Below are the code and all the weights of a small trained network. Each question names an input and a class and asks about switching units off, where a switched-off unit gives its printed mean instead of its output.

import numpy as np


def w(rows, s, z=0):
    codes = np.array(rows[::2]) - 128.0
    scale = np.full(codes.shape[1], s)
    scale[-1] = z or s
    return codes * scale


def f(y):
    return np.maximum(y, 0)


def log_softmax(a):
    a = a - a.max(-1, keepdims=True)
    return a - np.log(np.exp(a).sum(-1, keepdims=True))


def net(x, mask):
    res = np.array(x, float).reshape(1, 8) / 4 @ E
    y = f(res @ A[0][:, :-1].T + A[0][:, -1])
    res = res + np.where(mask, y, B[0][:, -1]) @ B[0][:, :-1]
    return log_softmax(res[-1] @ U[:, :-1].T + U[:, -1])


A, B = {}, {}
E = w([
[52,206,233,121,199,88,119,146,86,197,102],'x0',
[254,94,23,84,206,168,150,88,113,166,120],'x1',
[174,134,216,161,156,111,29,61,227,27,85],'x2',
[204,101,154,164,148,22,189,154,77,112,137],'x3',
[225,140,127,131,184,120,114,123,190,128,248],'x4',
[98,56,108,197,190,90,156,138,160,157,180],'x5',
[146,37,116,103,54,75,52,63,146,108,123],'x6',
[123,229,184,97,47,180,195,106,65,56,179],'x7',
],0.0081)
A[0] = w([
[137,165,198,127,118,80,168,184,99,183,151,244],'neuron 1',
[135,173,178,49,191,211,117,105,124,106,125,150],'neuron 2',
[144,101,158,131,30,107,131,77,184,95,113,180],'neuron 3',
[153,151,106,145,180,58,131,106,167,124,86,251],'neuron 4',
[87,131,114,156,89,124,60,101,212,136,156,167],'neuron 5',
[74,110,106,126,104,157,104,119,103,142,129,114],'neuron 6',
[145,99,179,178,159,76,147,175,91,123,154,195],'neuron 7',
[109,130,172,135,149,139,120,118,90,121,132,87],'neuron 8',
[171,174,97,144,165,139,206,189,71,111,118,204],'neuron 9',
[113,127,99,3,55,158,114,117,94,61,116,204],'neuron 10',
[93,71,109,130,140,179,131,104,200,121,136,252],'neuron 11',
],0.011,0.0037)
B[0] = w([
[77,242,14,112,130,91,72,129,140,141,177,225],'neuron 1',
[193,166,160,154,195,197,94,20,57,176,171,218],'neuron 2',
[174,156,180,161,121,59,138,95,170,55,62,217],'neuron 3',
[162,68,159,88,202,79,129,116,103,167,166,196],'neuron 4',
[45,155,223,155,169,147,70,175,210,54,46,196],'neuron 5',
[97,148,117,69,86,108,73,233,110,163,42,174],'neuron 6',
[85,121,13,94,165,40,89,73,207,126,140,198],'neuron 7',
[124,130,71,130,139,133,110,31,126,177,101,159],'neuron 8',
[108,83,43,155,63,185,126,88,75,115,198,231],'neuron 9',
[171,223,136,184,80,142,254,134,118,137,29,250],'neuron 10',
[70,48,184,188,130,188,187,198,208,128,86,202],'neuron 11',
],0.008,0.014)
U = w([
[203,1,83,175,179,98,165,132,160,114,147,122],'0',
[94,131,78,80,102,171,168,169,55,172,95,178],'1',
[168,144,132,144,186,206,117,66,105,157,157,127],'2',
[93,123,127,89,191,45,82,117,127,151,113,112],'3',
[189,146,159,144,100,119,138,103,145,75,66,152],'4',
[106,147,53,137,117,108,152,125,126,109,201,88],'5',
[73,95,181,132,174,164,89,155,193,101,96,2],'6',
],0.012,0.0025)

Each question gives the input, the list of numbers given to net, and the class t.
The units are the neurons (one row each of A and B). Each row of codes is followed by its name. A weight is (code - 128) times the scale printed after its matrix; where a second scale follows, it is the last column's (A, B and U).
mask holds one flag per neuron, in row order. A switched-off neuron (its flag False) gives its mean, the last column of its row in B, instead of its output. The means were averaged over made-up inputs and are rounded, as every weight is.
A unit's drop is (log p(t) with every unit on - log p(t) with that unit switched off) / (log p(t) with every unit on - log p(t) with every unit switched off).
The circuit of an input: a set's keep is (log p(t) with only the set's units on - log p(t) with every unit switched off) / (log p(t) with every unit on - log p(t) with every unit switched off). Starting from all 11 units, units are removed one at a time, each time the one whose removal leaves the highest keep (on an exact tie, the one counted first), for as long as the keep stays at least 0.8.
circuit, biggest first: the units of the circuit, biggest drop first
top k neurons: the k neurons with the biggest drops, biggest first
drop when u is switched off: that unit's drop, to one decimal
input [-6,-5,6,1,6,5,3,1], class 6: top neuron : (neuron 5)
input [4,-3,-6,-3,-7,3,6,-6], class 6: top 3 neurons : (neuron 10; neuron 9; neuron 5)
input [2,4,-3,2,2,-6,2,7], class 2: top 3 neurons : (neuron 2; neuron 6; neuron 11)
input [6,6,-5,7,8,1,5,2], class 5: top 2 neurons : (neuron 1; neuron 9)
input [-5,-2,0,1,5,-5,-8,6], class 2: top 2 neurons : (neuron 2; neuron 7)
input [-3,-8,-4,3,-3,2,-4,-5], class 5: circuit, biggest first : (neuron 5; neuron 1)
input [-6,7,-2,-1,-2,6,-7,2], class 0: top 2 neurons : (neuron 1; neuron 10)
input [7,-1,-2,6,8,4,-6,-4], class 5: top 2 neurons : (neuron 9; neuron 1)
input [-3,-1,-5,-7,4,5,8,5], class 6: top 2 neurons : (neuron 5; neuron 11)
input [2,-8,-5,-3,3,0,6,7], class 4: top 3 neurons : (neuron 3; neuron 10; neuron 9)
input [-4,-7,0,7,4,4,8,-7], class 6: top 2 neurons : (neuron 5; neuron 9)
input [3,2,0,3,5,2,-5,-3], class 5: circuit, biggest first : (neuron 9; neuron 1)
input [-1,1,-4,-1,-5,-5,5,6], class 4: top 2 neurons : (neuron 10; neuron 3)
input [-4,-1,7,-5,7,-7,-5,-6], class 6: circuit, biggest first : (neuron 5)
input [-1,-7,0,4,1,4,-2,-2], class 3: top 3 neurons : (neuron 9; neuron 10; neuron 7)
input [-1,-5,5,7,-8,-8,-8,-2], class 5: drop when neuron 1 is switched off : 0.2
input [-7,6,8,-2,3,7,6,-4], class 6: drop when neuron 5 is switched off : 0.8
input [-8,6,-2,-2,2,1,5,5], class 4: drop when neuron 10 is switched off : 0.2
